Below is a small trained network, with its code and all its weights. Each question gives an input and a target symbol and asks what happens when units are switched off, that is, made to give their printed mean instead of their output.

import numpy as np


def w(rows, s, z=0):
    codes = np.array(rows[::2]) - 128.0
    scale = np.full(codes.shape[1], s)
    scale[-1] = z or s
    return codes * scale


def norm(h):
    return h / np.sqrt((h * h).mean(-1, keepdims=True) + 1e-5)


def f(y):
    return np.maximum(y, 0)


def softmax(a):
    e = np.exp(a - a.max(-1, keepdims=True))
    return e / e.sum(-1, keepdims=True)


def log_softmax(a):
    a = a - a.max(-1, keepdims=True)
    return a - np.log(np.exp(a).sum(-1, keepdims=True))


def net(x, mask):
    ids = ['ΔΞΣΨαζηθμπ'.index(c) for c in x.split()]
    T = len(ids)
    res = E[ids] + P[:T]
    r = norm(res)
    for j in range(3):
        rows = slice(3 * j, 3 * j + 3)
        q, k, v = (r @ M[0][rows].T for M in (Q, K, V))
        z = softmax(np.where(np.tri(T) > 0, q @ k.T / 3**0.5, -1e9)) @ v
        o = O[0][rows]
        res = res + np.where(mask[j], z, o[:, -1]) @ o[:, :-1]
    y = f(norm(res) @ A[0][:, :-1].T + A[0][:, -1])
    res = res + np.where(mask[3:15], y, B[0][:, -1]) @ B[0][:, :-1]
    return log_softmax(norm(res)[-1] @ U[:, :-1].T + U[:, -1])


Q, K, V, O, A, B = {}, {}, {}, {}, {}, {}
E = w([
[120,130,141,137,104,124,93,163],'Δ',
[123,136,145,163,108,134,109,161],'Ξ',
[133,139,147,153,118,168,111,156],'Σ',
[111,159,145,107,109,166,106,151],'Ψ',
[77,118,145,107,132,3,141,147],'α',
[180,144,225,128,198,100,88,118],'ζ',
[87,175,118,155,162,128,127,128],'η',
[107,76,162,70,136,151,202,113],'θ',
[154,168,120,128,114,120,171,123],'μ',
[168,82,64,121,125,122,133,105],'π',
],0.0013)
P = w([
[155,133,95,91,163,113,166,254],'0',
[135,142,118,135,133,130,137,188],'1',
[130,164,120,136,129,142,134,152],'2',
[112,160,141,154,102,128,115,124],'3',
[97,162,154,157,102,138,104,87],'4',
[93,142,157,157,91,133,93,67],'5',
[90,111,157,162,88,139,92,37],'6',
],0.00095)
Q[0] = w([
[112,65,163,121,150,106,110,93],'head 1',
[62,173,206,195,61,154,80,60],'head 1',
[89,254,163,178,44,152,109,51],'head 1',
[212,41,110,67,146,61,186,129],'head 2',
[165,161,71,92,217,115,193,162],'head 2',
[233,117,85,39,196,99,225,167],'head 2',
[113,213,110,141,136,145,123,201],'head 3',
[66,171,222,194,39,197,56,66],'head 3',
[246,58,54,27,177,79,195,206],'head 3',
],0.0049)
K[0] = w([
[90,187,193,176,114,100,117,173],'head 1',
[113,131,130,136,104,160,106,28],'head 1',
[121,108,118,143,112,163,97,32],'head 1',
[130,144,113,141,111,117,102,227],'head 2',
[141,107,113,110,122,131,140,255],'head 2',
[141,132,111,125,125,117,122,251],'head 2',
[191,175,20,124,136,134,217,123],'head 3',
[122,149,124,140,125,109,134,35],'head 3',
[127,111,129,123,149,135,114,213],'head 3',
],0.0054)
V[0] = w([
[161,106,91,86,180,149,182,113],'head 1',
[130,112,81,98,129,121,73,128],'head 1',
[171,77,71,187,97,102,94,124],'head 1',
[130,159,112,105,207,103,178,141],'head 2',
[171,153,131,165,198,104,94,152],'head 2',
[88,157,101,175,121,114,82,111],'head 2',
[106,162,63,204,197,163,147,105],'head 3',
[109,143,112,138,133,2,159,123],'head 3',
[219,169,88,142,61,131,154,141],'head 3',
],0.002)
O[0] = w([
[125,179,178,161,91,133,53,78,14],'head 1',
[106,196,130,73,124,92,124,104,57],'head 1',
[114,185,228,108,244,119,189,160,38],'head 1',
[79,103,143,141,123,154,82,32,204],'head 2',
[77,55,160,47,141,170,146,89,216],'head 2',
[181,93,96,62,156,147,114,173,127],'head 2',
[153,52,155,98,172,190,10,170,134],'head 3',
[103,110,51,173,236,168,121,88,183],'head 3',
[250,64,131,123,102,72,141,26,255],'head 3',
],0.0015,0.00072)
A[0] = w([
[86,147,122,84,156,22,149,133,1],'neuron 1',
[180,85,64,146,112,119,90,59,62],'neuron 2',
[147,169,152,161,105,102,175,101,207],'neuron 3',
[96,135,97,157,171,151,95,69,206],'neuron 4',
[131,107,75,165,115,93,101,160,133],'neuron 5',
[83,100,155,100,114,166,203,104,20],'neuron 6',
[164,204,255,117,178,109,80,95,15],'neuron 7',
[173,77,65,114,133,130,118,83,60],'neuron 8',
[155,105,153,184,132,167,120,123,151],'neuron 9',
[156,111,157,65,171,121,195,156,156],'neuron 10',
[137,141,131,127,94,187,85,95,129],'neuron 11',
[78,136,108,118,115,148,172,172,97],'neuron 12',
],0.0025,0.00086)
B[0] = w([
[44,138,41,34,128,32,189,200,167],'neuron 1',
[205,45,68,161,90,84,103,83,254],'neuron 2',
[106,81,127,86,168,150,79,156,226],'neuron 3',
[175,103,157,101,63,120,135,168,231],'neuron 4',
[125,173,127,106,156,179,161,85,197],'neuron 5',
[84,111,189,103,69,193,192,53,175],'neuron 6',
[171,253,239,57,208,80,54,53,230],'neuron 7',
[156,104,75,200,80,91,66,83,214],'neuron 8',
[105,161,99,76,114,86,117,105,213],'neuron 9',
[69,111,154,204,128,103,98,99,187],'neuron 10',
[111,115,119,160,202,79,160,111,207],'neuron 11',
[190,118,131,124,168,119,136,58,190],'neuron 12',
],0.0021,0.0014)
U = w([
[210,48,48,181,80,71,69,50,209],'Δ',
[168,216,223,65,201,80,51,61,195],'Ξ',
[79,47,86,50,198,239,40,195,161],'Σ',
[163,209,46,142,212,206,216,97,63],'Ψ',
[36,125,58,52,161,2,195,178,158],'α',
[54,75,198,77,74,200,222,29,158],'ζ',
[141,84,181,241,224,105,191,175,1],'η',
[175,97,216,160,67,126,142,225,33],'θ',
[202,200,110,39,23,160,176,188,103],'μ',
[19,218,110,240,71,148,60,131,108],'π',
],0.0051,0.00088)

Each question gives the input, a string of symbols that net reads in full, and the target symbol t.
The units are the heads (3 rows each of Q, K, V and O) and the neurons (one row each of A and B). Each row of codes is followed by its name. A weight is (code - 128) times the scale printed after its matrix; where a second scale follows, it is the last column's (O, A, B and U).
mask holds one flag per unit, heads first, then neurons. A switched-off unit (its flag False) gives its mean, the last column of its rows in O or B, instead of its output. The means were averaged over made-up inputs and are rounded, as every weight is.
A unit's drop is (log p(t) with every unit on - log p(t) with that unit switched off) / (log p(t) with every unit on - log p(t) with every unit switched off).
The circuit of an input: a set's keep is (log p(t) with only the set's units on - log p(t) with every unit switched off) / (log p(t) with every unit on - log p(t) with every unit switched off). Starting from the 12 units with the biggest drops (on a tie, the unit counted first), units are removed one at a time, each time the one whose removal leaves the highest keep (on an exact tie, the one counted first), for as long as the keep stays at least 0.8.
circuit, biggest first: the units of the circuit, biggest drop first
most important unit: the unit with the biggest drop
k most important neurons: the k neurons with the biggest drops, biggest first
heads that matter: for each layer, one digit per head in row order, 1 if its drop is at least 0.15 and else 0, layers parted by /
input Δ θ Σ Σ, target π: circuit, biggest first => [neuron 7; neuron 2; head 2]
input η Ψ Δ, target Σ: 3 most important neurons => [neuron 7; neuron 2; neuron 8]
input η μ Σ Ψ, target Δ: most important unit => head 3
input Σ η Δ Ξ Ψ, target μ: circuit, biggest first => [head 2; head 1; head 3]
input η Σ Ξ Ξ, target θ: heads that matter => 111
input π Ξ Σ ζ α Ξ, target ζ: circuit, biggest first => [head 1; neuron 7; neuron 2; neuron 8]
input θ Δ ζ θ η, target π: heads that matter => 101
input Ξ Σ Ξ Ψ Δ, target μ: heads that matter => 011
input μ α θ μ θ Ξ η, target π: circuit, biggest first => [head 3; neuron 2; neuron 7; head 2]
input ζ μ ζ π Ξ μ, target Ξ: circuit, biggest first => [head 1; neuron 7]
input η α Ξ θ ζ Δ, target π: circuit, biggest first => [head 3; neuron 7; neuron 2]
input μ θ ζ Δ, target π: circuit, biggest first => [neuron 2; head 3; neuron 7]
input Ξ θ Ψ, target π: heads that matter => 100
input θ α α Ξ Ψ, target Ψ: heads that matter => 110
input ζ Σ Δ Ψ, target μ: heads that matter => 111
input Ψ η ζ π η μ α, target α: circuit, biggest first => [neuron 1; head 2]
input ζ Ξ ζ Σ, target ζ: heads that matter => 010
input η μ α η Ξ, target Σ: heads that matter => 001
input Ψ Δ Σ, target μ: 4 most important neurons => [neuron 7; neuron 2; neuron 8; neuron 9]
input μ α μ π Δ, target Ξ: circuit, biggest first => [head 1]
input ζ Δ Δ, target ζ: heads that matter => 010
input η Σ Ψ Σ, target μ: most important unit => head 2
input Ξ θ Δ Ξ, target π: heads that matter => 000
input Δ η α Δ θ Ψ Ξ, target π: heads that matter => 011
